Each row is followed by roughly how far along a hidden order it lies, from 0 to 20. A new part has a new order.
In the rows, zero is written as 100.
[104 107 104 102  96 132  99  83  99  97 108 101  91 101  65  97 108]
2
[115 104  95 106 104  97  84 105  95 108 106  95  95 127 116  91  95]
13
[106 105  99 101 121 111  90  98  95  95  94 100  95 122 127  92  93]
20
[112 103  98 104  98  97  99  82 111  97 109  97  87 108  76  99 110]
0
[ 89  89 109 100  98 105 105 123  91 109  97  97 109  91  96 103  96]
4
[ 90  86  98 109 106 157  99 105  86 101 101  94 110 119  90 126  95]
7
[ 85  90  97 102 106 156  97 108  85  98  87 100 106 111 120 101  92]
15
[101  90 103 100 110 106  91  92  98  95  86 104 103 110 108 104 104]
10
[111  97  96 109 103 147  87 106  90 107 105  95  96 127  99  96  98]
8
[111 104 108  96  97  67 100  94 105 103 101 103  94  92  76  95 109]
0
[106  89 104 102 108 134  92 105 100 105  88  98  95 108 122  86  93]
10
[ 89  81  97 104 109 137  95 113  89 102  88  97 112 115 122 115  92]
12
[ 94  84 102 106 116 137  95 113  84 106  86 100 116 114  93 120  95]
7
[ 93  81 105 105 105 150  97 114  89 106  90  96 107 111 101 107  96]
4
[ 84  93  95 106 102 170 102  97  85  93  98  97 104 116 106 113  93]
12
[ 76  85 104 102  94 182 110  90  93  91  87 104 104  89 103 103  99]
8
